Below are the code and all the weights of a small trained network. Each question names an input and a target symbol and asks about switching units off, where a switched-off unit gives its printed mean instead of its output.

import numpy as np


def w(rows, s, z=0):
    codes = np.array(rows[::2]) - 128.0
    scale = np.full(codes.shape[1], s)
    scale[-1] = z or s
    return codes * scale


def norm(h):
    return h / np.sqrt((h * h).mean(-1, keepdims=True) + 1e-5)


def f(y):
    return np.maximum(y, 0)


def softmax(a):
    e = np.exp(a - a.max(-1, keepdims=True))
    return e / e.sum(-1, keepdims=True)


def log_softmax(a):
    a = a - a.max(-1, keepdims=True)
    return a - np.log(np.exp(a).sum(-1, keepdims=True))


def net(x, mask):
    ids = ['αβγδζηθμξστφω'.index(c) for c in x.split()]
    T = len(ids)
    res = E[ids] + P[:T]
    u = 0
    for l in range(2):
        q, k, v = (norm(res) @ M[l].T for M in (Q, K, V))
        z = softmax(np.where(np.tri(T) > 0, q @ k.T / 2**0.5, -1e9)) @ v
        res = res + np.where(mask[u], z, O[l][:, -1]) @ O[l][:, :-1]
        u += 1
        y = f(norm(res) @ A[l][:, :-1].T + A[l][:, -1])
        res = res + np.where(mask[u : u + 12], y, B[l][:, -1]) @ B[l][:, :-1]
        u += 12
    return log_softmax(norm(res)[-1] @ U[:, :-1].T + U[:, -1])


Q, K, V, O, A, B = {}, {}, {}, {}, {}, {}
E = w([
[74,191,4,101,119,161,235,85],'α',
[75,78,113,119,114,78,160,140],'β',
[107,156,187,143,115,153,161,126],'γ',
[150,85,75,46,107,124,152,134],'δ',
[112,127,95,117,162,139,109,128],'ζ',
[108,144,91,118,160,129,124,127],'η',
[105,164,98,118,168,126,121,100],'θ',
[145,105,86,82,120,100,87,113],'μ',
[124,177,102,140,134,105,137,128],'ξ',
[84,124,131,129,123,129,161,34],'σ',
[145,113,92,176,98,208,173,170],'τ',
[151,160,132,54,154,117,115,162],'φ',
[130,150,118,143,105,127,102,110],'ω',
],0.014)
P = w([
[4,135,125,109,2,146,115,150],'0',
[41,129,116,125,40,144,108,160],'1',
[70,129,117,133,64,136,106,162],'2',
[88,130,104,144,103,131,108,157],'3',
[109,125,107,150,122,122,116,151],'4',
[132,107,116,158,144,118,116,150],'5',
[153,100,126,160,161,112,122,142],'6',
[175,87,125,157,178,105,128,140],'7',
[198,83,139,151,193,98,142,131],'8',
[213,78,139,143,200,89,159,120],'9',
[229,69,152,125,197,85,168,112],'10',
],0.0053)
Q[0] = w([
[83,172,130,195,98,145,85,144],'0.h0',
[151,122,248,96,35,177,160,116],'0.h0',
],0.011)
K[0] = w([
[71,174,114,211,49,205,52,171],'0.h0',
[2,99,160,80,92,195,173,181],'0.h0',
],0.008)
V[0] = w([
[218,110,151,164,76,159,4,51],'0.h0',
[127,181,131,200,45,36,170,89],'0.h0',
],0.0033)
O[0] = w([
[180,128,47,64,81,235,40,41,2],'0.h0',
[245,129,78,170,40,36,1,137,144],'0.h0',
],0.004,0.0011)
A[0] = w([
[169,160,98,183,60,82,113,85,82],'0.n0',
[175,143,182,116,201,95,118,136,92],'0.n1',
[110,88,97,106,158,180,75,183,8],'0.n2',
[161,151,196,82,114,97,103,135,121],'0.n3',
[98,82,144,118,89,112,181,2,13],'0.n4',
[123,96,185,136,126,91,201,133,44],'0.n5',
[219,185,83,99,100,111,55,126,43],'0.n6',
[149,174,101,184,160,144,65,60,87],'0.n7',
[102,49,108,171,204,109,47,165,127],'0.n8',
[140,96,106,177,38,132,149,121,125],'0.n9',
[142,143,186,214,145,58,120,173,61],'0.n10',
[104,216,145,150,99,173,116,182,237],'0.n11',
],0.005,0.0015)
B[0] = w([
[113,122,82,42,134,148,103,78,213],'0.n0',
[102,211,138,196,67,128,88,145,202],'0.n1',
[98,226,154,118,164,107,200,72,182],'0.n2',
[101,139,35,187,177,172,52,70,167],'0.n3',
[166,87,107,211,219,41,30,191,213],'0.n4',
[179,37,120,85,87,121,71,121,221],'0.n5',
[79,36,132,160,143,238,24,164,244],'0.n6',
[182,107,105,46,49,193,144,149,230],'0.n7',
[141,175,136,81,59,60,132,64,250],'0.n8',
[19,166,169,194,211,138,45,124,236],'0.n9',
[103,142,137,9,169,129,254,48,202],'0.n10',
[122,107,173,25,113,97,151,33,245],'0.n11',
],0.0037,0.0022)
Q[1] = w([
[120,30,91,226,2,225,94,181],'1.h0',
[222,65,225,187,41,242,120,183],'1.h0',
],0.008)
K[1] = w([
[2,167,67,109,43,119,94,122],'1.h0',
[29,103,139,89,44,116,150,129],'1.h0',
],0.0073)
V[1] = w([
[105,149,132,57,123,64,95,88],'1.h0',
[83,46,107,178,104,107,155,3],'1.h0',
],0.0047)
O[1] = w([
[220,43,228,155,146,77,82,116,255],'1.h0',
[250,90,124,254,84,183,249,35,159],'1.h0',
],0.0045,0.0034)
A[1] = w([
[176,181,187,167,98,179,194,116,106],'1.n0',
[163,81,117,79,100,127,167,181,44],'1.n1',
[134,88,154,159,151,184,124,169,43],'1.n2',
[113,105,174,190,136,94,85,90,151],'1.n3',
[126,84,116,151,143,143,149,101,213],'1.n4',
[109,152,136,72,114,146,93,189,120],'1.n5',
[148,90,127,110,173,104,141,89,53],'1.n6',
[176,115,141,150,102,67,86,150,56],'1.n7',
[86,136,164,162,174,109,155,128,130],'1.n8',
[108,104,129,210,107,254,159,236,31],'1.n9',
[139,160,66,181,145,180,157,173,49],'1.n10',
[158,113,95,114,77,190,36,142,3],'1.n11',
],0.0099,0.0024)
B[1] = w([
[195,182,203,59,42,214,152,173,204],'1.n0',
[113,32,106,137,201,195,200,110,192],'1.n1',
[21,181,96,147,103,116,92,82,162],'1.n2',
[204,138,89,164,213,150,156,129,247],'1.n3',
[61,136,170,89,140,110,72,186,254],'1.n4',
[206,152,165,146,250,161,103,191,200],'1.n5',
[97,70,150,160,89,124,132,101,233],'1.n6',
[131,133,125,39,57,87,142,140,188],'1.n7',
[174,134,115,170,76,149,112,161,214],'1.n8',
[2,93,208,180,106,123,37,97,207],'1.n9',
[39,243,53,115,104,81,147,109,179],'1.n10',
[152,50,43,119,68,146,17,149,244],'1.n11',
],0.0068,0.0043)
U = w([
[103,207,31,101,130,135,197,106,255],'α',
[125,86,107,176,76,48,171,247,119],'β',
[203,147,200,89,55,177,187,151,201],'γ',
[117,72,96,89,188,254,197,129,69],'δ',
[130,123,138,109,124,126,142,135,24],'ζ',
[137,130,137,115,128,129,137,122,38],'η',
[83,102,179,69,164,112,119,6,65],'θ',
[173,94,47,112,74,177,51,148,159],'μ',
[142,132,130,114,121,124,142,127,36],'ξ',
[184,139,127,240,174,129,132,69,158],'σ',
[12,124,195,160,104,163,96,119,156],'τ',
[144,173,171,71,214,102,95,193,201],'φ',
[195,156,147,43,92,15,143,52,96],'ω',
],0.0074,0.0031)

Each question gives the input, a string of symbols that net reads in full, and the target symbol t.
The units are the heads (2 rows each of Q, K, V and O) and the neurons (one row each of A and B). Each row of codes is followed by its name. A weight is (code - 128) times the scale printed after its matrix; where a second scale follows, it is the last column's (O, A, B and U).
mask holds one flag per unit, layer by layer, with each layer's heads first. A switched-off unit (its flag False) gives its mean, the last column of its rows in O or B, instead of its output. The means were averaged over made-up inputs and are rounded, as every weight is.
A unit's drop is (log p(t) with every unit on - log p(t) with that unit switched off) / (log p(t) with every unit on - log p(t) with every unit switched off).
The circuit of an input: a set's keep is (log p(t) with only the set's units on - log p(t) with every unit switched off) / (log p(t) with every unit on - log p(t) with every unit switched off). Starting from the 12 units with the biggest drops (on a tie, the unit counted first), units are removed one at a time, each time the one whose removal leaves the highest keep (on an exact tie, the one counted first), for as long as the keep stays at least 0.8.
units of the circuit, in order: the units of the circuit, biggest drop first
unit that matters most: the unit with the biggest drop
k most important neurons: the k neurons with the biggest drops, biggest first
drop when u is switched off: that unit's drop, to one decimal
input φ δ β β γ σ η, target γ: units of the circuit, in order -> (0.n4 1.h0 1.n0 0.n8)
input ζ γ μ β ω φ β ω σ, target σ: unit that matters most -> 1.n3
input β β δ φ η, target φ: units of the circuit, in order -> (1.h0 1.n5)
input φ θ γ ξ β μ ζ θ, target θ: 3 most important neurons -> (0.n7 0.n9 1.n11)
input ξ ζ ζ, target ω: 2 most important neurons -> (0.n8 1.n7)
input θ θ θ θ ξ ζ τ ξ, target α: units of the circuit, in order -> (1.h0 0.n10)
input α η ω θ, target μ: units of the circuit, in order -> (0.h0 1.n11)
input σ α ξ, target γ: units of the circuit, in order -> (1.h0 0.n4 1.n0)
input η ξ τ σ β δ μ ζ, target θ: 3 most important neurons -> (0.n2 0.n8 1.n11)
input θ ξ β γ μ η μ θ, target θ: 2 most important neurons -> (0.n7 1.n11)
input ω α β δ σ θ δ ζ, target σ: 2 most important neurons -> (0.n8 0.n7)
input ω θ φ ξ, target φ: units of the circuit, in order -> (1.h0 1.n5)
input ω θ σ φ ω θ ξ, target μ: units of the circuit, in order -> (0.h0 0.n6 1.n11)
input θ β β φ ξ θ, target φ: 2 most important neurons -> (1.n5 0.n7)
input σ θ μ γ ζ, target θ: unit that matters most -> 0.n2
input ξ β σ η τ σ β σ ζ, target γ: 3 most important neurons -> (0.n4 0.n8 1.n0)
input τ β β η, target β: 2 most important neurons -> (1.n8 0.n11)
input β γ θ θ η ω θ ω θ φ σ, target σ: 2 most important neurons -> (0.n4 1.n3)
input δ σ α α ξ ξ ζ θ, target ω: 2 most important neurons -> (0.n8 0.n7)
input β τ ξ ξ β θ, target ω: unit that matters most -> 0.n7
input σ ω η τ β ζ μ ζ α ζ, target τ: 2 most important neurons -> (1.n6 1.n3)
input ω α β μ η, target θ: 2 most important neurons -> (0.n2 1.n11)
input η θ θ τ α β σ β ξ, target γ: 3 most important neurons -> (0.n4 0.n10 0.n1)
input φ ω η θ θ, target σ: 2 most important neurons -> (0.n5 1.n11)
input γ ζ σ δ η, target γ: 2 most important neurons -> (0.n4 0.n8)
input ω ζ τ, target τ: drop when 1.n9 is switched off -> 0.4
input α ζ η φ μ δ τ θ ξ, target α: drop when 1.n4 is switched off -> 0.1
input θ μ θ α β τ ζ φ γ γ, target γ: drop when 1.n0 is switched off -> 0.3
input φ τ ω τ β η, target α: drop when 1.h0 is switched off -> 0.8
